Here is a tiny trained network, its code and every weight. The questions are about switching its units off for an input and a class, where a switched-off unit gives its printed mean instead of its output.

import numpy as np


def w(rows, s, z=0):
    codes = np.array(rows[::2]) - 128.0
    scale = np.full(codes.shape[1], s)
    scale[-1] = z or s
    return codes * scale


def norm(h):
    return h / np.sqrt((h * h).mean(-1, keepdims=True) + 1e-5)


def f(y):
    return y / 2 * (1 + np.tanh(0.7978845608 * (y + 0.044715 * y**3)))


def log_softmax(a):
    a = a - a.max(-1, keepdims=True)
    return a - np.log(np.exp(a).sum(-1, keepdims=True))


def net(x, mask):
    res = np.array(x, float).reshape(1, 5) / 4 @ E
    u = 0
    for l in range(4):
        y = f(norm(res) @ A[l][:, :-1].T + A[l][:, -1])
        res = res + np.where(mask[u : u + 4], y, B[l][:, -1]) @ B[l][:, :-1]
        u += 4
    return log_softmax(norm(res)[-1] @ U[:, :-1].T + U[:, -1])


A, B = {}, {}
E = w([
[101,129,160,2,173,119,169],'x0',
[104,184,54,136,131,198,171],'x1',
[170,148,131,158,107,96,177],'x2',
[126,162,129,157,241,107,106],'x3',
[91,84,139,153,139,126,182],'x4',
],0.0085)
A[0] = w([
[2,77,128,105,141,197,13,67],'L0N0',
[150,123,176,116,134,64,152,156],'L0N1',
[66,16,135,118,176,140,205,1],'L0N2',
[87,201,149,81,125,186,135,169],'L0N3',
],0.0063,0.0076)
B[0] = w([
[145,167,5,107,120,46,188,163],'L0N0',
[72,191,112,89,128,141,151,252],'L0N1',
[72,87,130,149,135,123,105,117],'L0N2',
[112,166,205,130,112,135,145,249],'L0N3',
],0.013,0.0024)
A[1] = w([
[213,198,145,78,138,143,44,126],'L1N0',
[150,17,78,37,55,206,164,59],'L1N1',
[43,13,143,182,172,106,206,2],'L1N2',
[155,78,182,94,121,2,75,82],'L1N3',
],0.0074,0.0039)
B[1] = w([
[107,2,104,113,98,158,204,252],'L1N0',
[215,114,172,119,154,122,87,200],'L1N1',
[114,83,98,160,75,173,219,182],'L1N2',
[144,223,68,123,149,213,121,236],'L1N3',
],0.018,0.0026)
A[2] = w([
[139,168,180,153,85,173,139,7],'L2N0',
[83,197,135,125,99,206,164,76],'L2N1',
[162,166,107,110,103,26,188,152],'L2N2',
[105,110,105,147,254,135,161,25],'L2N3',
],0.0087,0.0019)
B[2] = w([
[160,78,96,101,179,173,60,161],'L2N0',
[138,219,109,97,155,145,105,254],'L2N1',
[126,89,92,125,179,26,116,173],'L2N2',
[248,46,163,149,119,137,89,218],'L2N3',
],0.014,0.0037)
A[3] = w([
[75,130,111,255,53,138,26,107],'L3N0',
[177,174,193,82,61,134,76,222],'L3N1',
[152,140,88,48,2,85,73,79],'L3N2',
[164,151,19,104,174,98,139,255],'L3N3',
],0.0074,0.0043)
B[3] = w([
[26,147,188,7,229,102,188,192],'L3N0',
[113,142,144,204,167,120,102,213],'L3N1',
[135,53,152,142,110,111,172,160],'L3N2',
[95,115,103,169,63,85,65,254],'L3N3',
],0.014,0.0061)
U = w([
[37,167,207,82,189,85,125,252],'0',
[200,79,190,188,147,133,86,120],'1',
[119,248,71,149,108,188,75,69],'2',
[92,124,44,149,84,5,123,12],'3',
[81,95,101,148,57,190,200,162],'4',
],0.014,0.0032)

Each question gives the input, the list of numbers given to net, and the class t.
The units are the neurons (one row each of A and B). Each row of codes is followed by its name. A weight is (code - 128) times the scale printed after its matrix; where a second scale follows, it is the last column's (A, B and U).
mask holds one flag per neuron, layer by layer. A switched-off neuron (its flag False) gives its mean, the last column of its row in B, instead of its output. The means were averaged over made-up inputs and are rounded, as every weight is.
A unit's drop is (log p(t) with every unit on - log p(t) with that unit switched off) / (log p(t) with every unit on - log p(t) with every unit switched off).
The circuit of an input: a set's keep is (log p(t) with only the set's units on - log p(t) with every unit switched off) / (log p(t) with every unit on - log p(t) with every unit switched off). Starting from the 12 units with the biggest drops (on a tie, the unit counted first), units are removed one at a time, each time the one whose removal leaves the highest keep (on an exact tie, the one counted first), for as long as the keep stays at least 0.8.
units of the circuit, in order: the units of the circuit, biggest drop first
most important unit: the unit with the biggest drop
top k neurons: the k neurons with the biggest drops, biggest first
top k neurons in layer l: the k neurons of layer l with the biggest drops, biggest first
drop of u: that unit's drop, to one decimal
input [1,-1,7,8,7], class 1: units of the circuit, in order	(L2N3)
input [5,-7,-3,8,-7], class 1: top 3 neurons	(L2N3, L1N0, L3N0)
input [-5,7,-3,0,-8], class 4: top 4 neurons	(L1N0, L0N1, L1N3, L3N1)
input [-8,6,5,-4,-1], class 0: top 3 neurons	(L3N0, L1N3, L0N1)
input [-5,-1,4,4,0], class 0: top 2 neurons	(L3N0, L0N0)
input [-6,6,-2,3,1], class 0: top 3 neurons	(L3N0, L1N3, L0N1)
input [2,-3,-3,4,3], class 1: top 3 neurons	(L2N3, L0N1, L3N0)
input [-6,6,-7,-2,5], class 3: top 4 neurons	(L0N0, L1N3, L3N3, L0N1)
input [1,-3,-2,1,3], class 2: top 2 neurons	(L1N0, L0N2)
input [-4,6,-8,6,5], class 3: units of the circuit, in order	(L0N0, L3N3)
input [-1,-8,-6,7,-1], class 2: top 2 neurons	(L1N3, L0N0)
input [1,6,-5,-4,-7], class 4: top 2 neurons	(L1N0, L0N1)
input [-7,-3,4,7,3], class 0: top 2 neurons	(L3N0, L1N0)
input [-7,7,3,1,-5], class 0: most important unit	L3N0
input [-6,6,5,-5,-7], class 4: units of the circuit, in order	(L1N3, L3N2)
input [5,-1,-5,1,7], class 4: top 2 neurons	(L1N2, L0N2)
input [7,-8,1,-2,-1], class 2: top 2 neurons	(L1N3, L3N0)
input [3,6,3,-7,-1], class 1: top 2 neurons in layer 1	(L1N1, L1N3)
input [-1,0,4,6,4], class 1: top 2 neurons	(L2N3, L0N0)
input [-2,-2,-5,-2,-4], class 3: most important unit	L0N0
input [-1,7,8,-2,-6], class 3: units of the circuit, in order	(L1N3, L2N2)
input [-4,6,2,-8,4], class 1: top 2 neurons in layer 1	(L1N1, L1N3)
input [3,5,-5,4,-8], class 4: top 2 neurons in layer 1	(L1N0, L1N3)
input [-5,-4,-4,5,-6], class 4: top 2 neurons in layer 1	(L1N0, L1N1)
input [-3,-6,0,-4,1], class 2: drop of L1N3	1.2
input [2,-6,-1,-1,6], class 2: drop of L2N1	0.3
input [3,-5,-5,5,-8], class 4: units of the circuit, in order	(L1N0)
input [-7,-3,6,-5,2], class 0: drop of L3N0	0.8
